Below are the code and all the weights of a small trained network. Each question names an input and a class and asks about switching units off, where a switched-off unit gives its printed mean instead of its output.

import numpy as np


def w(rows, s, z=0):
    codes = np.array(rows[::2]) - 128.0
    scale = np.full(codes.shape[1], s)
    scale[-1] = z or s
    return codes * scale


def f(y):
    return np.maximum(y, 0)


def log_softmax(a):
    a = a - a.max(-1, keepdims=True)
    return a - np.log(np.exp(a).sum(-1, keepdims=True))


def net(x, mask):
    res = np.array(x, float).reshape(1, 8) / 4 @ E
    y = f(res @ A[0][:, :-1].T + A[0][:, -1])
    res = res + np.where(mask, y, B[0][:, -1]) @ B[0][:, :-1]
    return log_softmax(res[-1] @ U[:, :-1].T + U[:, -1])


A, B = {}, {}
E = w([
[123,130,134,128,132,133,129,123],'x0',
[106,59,114,175,255,123,144,196],'x1',
[146,37,137,219,104,102,176,32],'x2',
[52,212,50,146,151,100,209,102],'x3',
[147,120,95,133,109,102,121,145],'x4',
[111,135,160,124,145,150,131,111],'x5',
[208,105,95,21,207,115,162,59],'x6',
[189,188,248,148,131,5,196,156],'x7',
],0.0089)
A[0] = w([
[133,117,95,208,131,114,157,77,205],'N1',
[140,205,136,52,129,164,93,197,10],'N2',
[133,207,137,59,12,149,125,51,164],'N3',
[164,129,146,68,160,82,163,118,88],'N4',
[172,97,130,210,115,156,179,65,45],'N5',
[120,33,126,162,76,127,155,42,43],'N6',
[141,191,117,91,124,150,87,172,175],'N7',
[129,140,63,72,207,90,160,77,105],'N8',
[59,83,40,125,104,206,123,113,40],'N9',
[178,100,131,42,144,120,117,38,74],'N10',
[67,178,68,139,148,109,221,116,254],'N11',
[102,84,46,89,138,197,41,129,67],'N12',
[144,105,102,154,200,140,126,190,19],'N13',
[100,172,165,221,81,134,125,178,47],'N14',
[176,183,198,139,150,29,162,185,127],'N15',
[205,56,167,108,123,160,76,124,173],'N16',
[181,64,188,105,129,137,37,161,130],'N17',
[64,157,130,151,70,138,136,127,148],'N18',
[119,98,127,163,244,122,136,189,106],'N19',
[149,147,62,117,147,159,167,77,195],'N20',
[95,175,102,81,151,148,75,169,153],'N21',
[116,108,146,164,191,148,114,135,160],'N22',
[151,83,151,164,73,139,133,36,68],'N23',
[153,155,134,127,78,136,85,85,17],'N24',
[79,77,130,179,136,142,128,170,113],'N25',
[43,129,141,199,93,130,60,154,75],'N26',
],0.011,0.0038)
B[0] = w([
[61,135,86,74,134,126,117,123,193],'N1',
[51,121,20,35,154,83,167,61,204],'N2',
[210,2,124,228,224,92,72,88,249],'N3',
[145,166,154,100,83,166,137,164,189],'N4',
[92,137,68,21,144,82,161,74,185],'N5',
[36,174,81,59,151,108,144,54,196],'N6',
[71,144,94,97,202,62,168,101,198],'N7',
[138,114,149,68,76,201,58,214,207],'N8',
[123,159,175,189,140,218,206,96,205],'N9',
[207,117,124,76,75,194,103,199,201],'N10',
[84,193,205,214,131,31,23,163,236],'N11',
[123,112,190,186,84,214,232,89,209],'N12',
[227,78,105,159,221,102,72,99,175],'N13',
[213,152,147,32,110,164,140,201,204],'N14',
[97,97,145,188,73,227,249,64,250],'N15',
[114,226,180,149,85,128,46,175,203],'N16',
[12,214,152,179,106,56,65,126,204],'N17',
[194,120,174,96,89,141,87,191,188],'N18',
[217,41,70,158,195,107,108,75,212],'N19',
[129,168,158,143,93,145,88,177,192],'N20',
[46,158,80,85,169,83,156,129,202],'N21',
[168,101,97,147,162,114,112,99,173],'N22',
[96,144,83,86,159,60,141,88,192],'N23',
[199,2,158,155,203,84,73,69,163],'N24',
[155,152,96,142,114,119,98,161,179],'N25',
[189,92,132,35,94,176,102,199,201],'N26',
],0.008,0.014)
U = w([
[211,19,88,186,201,110,82,79,78],'0',
[64,149,28,39,161,103,182,100,62],'1',
[77,195,172,196,108,103,53,158,255],'2',
[132,112,172,170,87,208,254,81,78],'3',
[197,107,120,28,94,193,102,205,10],'4',
],0.011,0.0059)

Each question gives the input, the list of numbers given to net, and the class t.
The units are the neurons (one row each of A and B). Each row of codes is followed by its name. A weight is (code - 128) times the scale printed after its matrix; where a second scale follows, it is the last column's (A, B and U).
mask holds one flag per neuron, in row order. A switched-off neuron (its flag False) gives its mean, the last column of its row in B, instead of its output. The means were averaged over made-up inputs and are rounded, as every weight is.
A unit's drop is (log p(t) with every unit on - log p(t) with that unit switched off) / (log p(t) with every unit on - log p(t) with every unit switched off).
The circuit of an input: a set's keep is (log p(t) with only the set's units on - log p(t) with every unit switched off) / (log p(t) with every unit on - log p(t) with every unit switched off). Starting from the 12 units with the biggest drops (on a tie, the unit counted first), units are removed one at a time, each time the one whose removal leaves the highest keep (on an exact tie, the one counted first), for as long as the keep stays at least 0.8.
circuit, biggest first: the units of the circuit, biggest drop first
unit that matters most: the unit with the biggest drop
k most important neurons: the k neurons with the biggest drops, biggest first
drop when u is switched off: that unit's drop, to one decimal
input [8,-5,-2,-3,7,2,-8,-4], class 4: circuit, biggest first : [N26]
input [7,2,8,-8,0,2,3,5], class 1: circuit, biggest first : [N5, N6]
input [-1,-8,-4,-5,8,0,-4,-8], class 0: 3 most important neurons : [N3, N24, N15]
input [0,3,2,-1,7,-4,4,-3], class 4: 3 most important neurons : [N3, N15, N11]
input [-4,5,5,-1,7,3,-7,-8], class 3: 2 most important neurons : [N9, N12]
input [6,-6,-7,0,-4,8,-4,0], class 1: 2 most important neurons : [N2, N21]
input [4,6,-3,-7,7,7,0,6], class 2: 4 most important neurons : [N17, N3, N16, N24]
input [1,1,8,8,6,-5,3,0], class 1: 4 most important neurons : [N5, N6, N1, N16]
input [2,7,0,7,-1,-3,3,-3], class 0: 3 most important neurons : [N19, N13, N17]
input [-4,3,-5,-4,-6,4,2,-6], class 3: 3 most important neurons : [N12, N9, N11]
input [7,-8,0,-5,0,-7,8,-7], class 0: 2 most important neurons : [N3, N24]
input [-5,0,-5,-8,2,8,4,1], class 2: 2 most important neurons : [N17, N16]
input [-4,1,6,7,0,7,-8,7], class 4: 2 most important neurons : [N14, N26]
input [-7,3,-4,6,-3,6,-2,-3], class 2: unit that matters most : N11
input [-6,-1,1,4,2,6,-5,4], class 4: 2 most important neurons : [N14, N17]
input [-4,1,8,-2,-4,6,6,-8], class 1: drop when N1 is switched off : 0.2
input [-5,-6,-3,4,0,-8,0,-2], class 0: drop when N3 is switched off : 0.9
input [-7,-5,4,6,-2,7,1,5], class 2: drop when N4 is switched off : 0.1
